Below is a small trained network, with its code and all its weights. Each question gives an input and a target symbol and asks what happens when units are switched off, that is, made to give their printed mean instead of their output.

import numpy as np


def w(rows, s, z=0):
    codes = np.array(rows[::2]) - 128.0
    scale = np.full(codes.shape[1], s)
    scale[-1] = z or s
    return codes * scale


def f(y):
    return np.maximum(y, 0)


def softmax(a):
    e = np.exp(a - a.max(-1, keepdims=True))
    return e / e.sum(-1, keepdims=True)


def log_softmax(a):
    a = a - a.max(-1, keepdims=True)
    return a - np.log(np.exp(a).sum(-1, keepdims=True))


def net(x, mask):
    ids = ['ΔΣΩαβγεζηθλμξπτψ'.index(c) for c in x.split()]
    T = len(ids)
    res = E[ids] + P[:T]
    u = 0
    for l in range(2):
        q, k, v = (res @ M[l].T for M in (Q, K, V))
        z = softmax(np.where(np.tri(T) > 0, q @ k.T / 4**0.5, -1e9)) @ v
        res = res + np.where(mask[u], z, O[l][:, -1]) @ O[l][:, :-1]
        u += 1
        y = f(res @ A[l][:, :-1].T + A[l][:, -1])
        res = res + np.where(mask[u : u + 4], y, B[l][:, -1]) @ B[l][:, :-1]
        u += 4
    return log_softmax(res[-1] @ U[:, :-1].T + U[:, -1])


Q, K, V, O, A, B = {}, {}, {}, {}, {}, {}
E = w([
[117,144,95,149],'Δ',
[140,169,98,65],'Σ',
[6,102,101,100],'Ω',
[142,192,160,106],'α',
[198,176,89,168],'β',
[125,167,131,137],'γ',
[51,149,176,126],'ε',
[107,151,100,126],'ζ',
[103,161,197,124],'η',
[129,194,186,103],'θ',
[72,128,79,128],'λ',
[75,174,148,109],'μ',
[55,126,116,71],'ξ',
[106,112,63,116],'π',
[118,146,89,134],'τ',
[22,72,140,75],'ψ',
],0.022)
P = w([
[124,9,145,53],'0',
[125,30,152,83],'1',
[118,60,147,105],'2',
[103,90,137,123],'3',
[102,111,125,136],'4',
[96,131,121,142],'5',
[91,146,117,157],'6',
[84,163,113,159],'7',
[86,176,102,170],'8',
[92,191,98,183],'9',
[88,202,88,188],'10',
[77,212,92,195],'11',
[89,228,83,214],'12',
[44,211,55,190],'13',
],0.011)
Q[0] = w([
[116,152,108,168],'0.h1',
[168,16,33,149],'0.h1',
[163,134,174,82],'0.h1',
[46,251,54,93],'0.h1',
],0.011)
K[0] = w([
[29,199,174,52],'0.h1',
[160,37,208,136],'0.h1',
[88,29,164,224],'0.h1',
[60,254,54,219],'0.h1',
],0.0061)
V[0] = w([
[112,220,13,10],'0.h1',
[101,91,107,254],'0.h1',
[125,82,126,246],'0.h1',
[156,82,59,224],'0.h1',
],0.0082)
O[0] = w([
[26,182,117,190,255],'0.h1',
[206,19,113,235,69],'0.h1',
[152,8,255,172,54],'0.h1',
[196,131,68,190,59],'0.h1',
],0.0065,0.0091)
A[0] = w([
[182,254,225,130,175],'0.n1',
[215,166,80,185,124],'0.n2',
[91,94,220,222,137],'0.n3',
[101,222,92,101,255],'0.n4',
],0.0076,0.0057)
B[0] = w([
[216,152,79,154,184],'0.n1',
[123,152,181,57,136],'0.n2',
[253,153,128,138,135],'0.n3',
[128,102,112,209,253],'0.n4',
],0.0072,0.024)
Q[1] = w([
[110,57,181,94],'1.h1',
[74,108,22,138],'1.h1',
[125,2,87,149],'1.h1',
[175,117,139,96],'1.h1',
],0.0095)
K[1] = w([
[146,128,133,49],'1.h1',
[114,140,127,254],'1.h1',
[125,107,78,72],'1.h1',
[102,93,94,32],'1.h1',
],0.0077)
V[1] = w([
[114,50,117,122],'1.h1',
[62,1,9,130],'1.h1',
[184,139,124,98],'1.h1',
[212,149,53,30],'1.h1',
],0.0082)
O[1] = w([
[106,227,141,107,2],'1.h1',
[132,91,165,237,50],'1.h1',
[74,136,11,120,78],'1.h1',
[101,129,36,195,61],'1.h1',
],0.012,0.0094)
A[1] = w([
[158,78,105,46,222],'1.n1',
[158,255,131,124,50],'1.n2',
[93,229,176,192,3],'1.n3',
[136,56,183,99,17],'1.n4',
],0.007,0.0033)
B[1] = w([
[246,126,178,93,192],'1.n1',
[108,124,100,81,254],'1.n2',
[82,136,19,107,209],'1.n3',
[109,105,84,167,144],'1.n4',
],0.012,0.0049)
U = w([
[170,141,160,168,113],'Δ',
[90,192,99,126,81],'Σ',
[97,97,113,98,96],'Ω',
[132,105,99,71,143],'α',
[218,69,98,155,165],'β',
[158,131,144,138,108],'γ',
[132,143,189,102,184],'ε',
[142,140,134,148,92],'ζ',
[173,101,180,85,232],'η',
[154,128,125,69,128],'θ',
[152,111,145,159,119],'λ',
[72,232,127,129,114],'μ',
[97,125,124,98,31],'ξ',
[194,9,96,131,254],'π',
[143,123,138,140,141],'τ',
[132,68,126,97,119],'ψ',
],0.013,0.0065)

Each question gives the input, a string of symbols that net reads in full, and the target symbol t.
The units are the heads (4 rows each of Q, K, V and O) and the neurons (one row each of A and B). Each row of codes is followed by its name. A weight is (code - 128) times the scale printed after its matrix; where a second scale follows, it is the last column's (O, A, B and U).
mask holds one flag per unit, layer by layer, with each layer's heads first. A switched-off unit (its flag False) gives its mean, the last column of its rows in O or B, instead of its output. The means were averaged over made-up inputs and are rounded, as every weight is.
A unit's drop is (log p(t) with every unit on - log p(t) with that unit switched off) / (log p(t) with every unit on - log p(t) with every unit switched off).
The circuit of an input: a set's keep is (log p(t) with only the set's units on - log p(t) with every unit switched off) / (log p(t) with every unit on - log p(t) with every unit switched off). Starting from all 10 units, units are removed one at a time, each time the one whose removal leaves the highest keep (on an exact tie, the one counted first), for as long as the keep stays at least 0.8.
units of the circuit, in order: the units of the circuit, biggest drop first
unit that matters most: the unit with the biggest drop
top k neurons: the k neurons with the biggest drops, biggest first
top k neurons in layer l: the k neurons of layer l with the biggest drops, biggest first
drop when u is switched off: that unit's drop, to one decimal
input Σ α μ θ ε λ ε η, target η: top 2 neurons in layer 0	0.n4; 0.n3
input ξ ε Σ Σ Σ Σ ξ, target μ: unit that matters most	0.h1
input λ Σ γ θ Σ Ω, target μ: units of the circuit, in order	0.h1; 1.h1
input λ Σ μ, target μ: units of the circuit, in order	1.h1; 1.n3; 0.h1
input Σ Σ β Σ Σ Σ Σ, target Σ: units of the circuit, in order	0.h1; 1.h1
input Ω θ θ Ω ε ε ε, target η: units of the circuit, in order	0.h1; 0.n4
input Σ Σ ε, target μ: top 2 neurons	1.n3; 1.n1
input Σ θ θ, target θ: units of the circuit, in order	1.h1; 1.n1; 0.h1
input θ Σ μ, target μ: top 2 neurons	1.n1; 1.n3
input Σ Σ Σ Σ α Σ Σ θ Σ Σ β π, target π: top 3 neurons	0.n4; 1.n3; 1.n2
input ε Σ Σ, target Σ: top 2 neurons	0.n4; 1.n1
input ζ Σ η θ, target θ: top 2 neurons in layer 1	1.n1; 1.n2
input Σ ξ Σ λ Σ μ μ θ Σ ε ε Σ θ Σ, target α: units of the circuit, in order	1.h1; 0.n1
input θ θ ε λ ε λ Δ θ ε β θ τ θ Σ, target α: top neuron	0.n1
input Σ θ Σ Σ Σ Σ π, target μ: top 3 neurons	1.n3; 0.n1; 1.n1
input η μ θ β β Σ, target π: drop when 0.h1 is switched off	0.8
input α τ η Σ Σ, target μ: drop when 0.n4 is switched off	0.2
input θ Σ ε Σ, target η: drop when 1.n4 is switched off	0.0
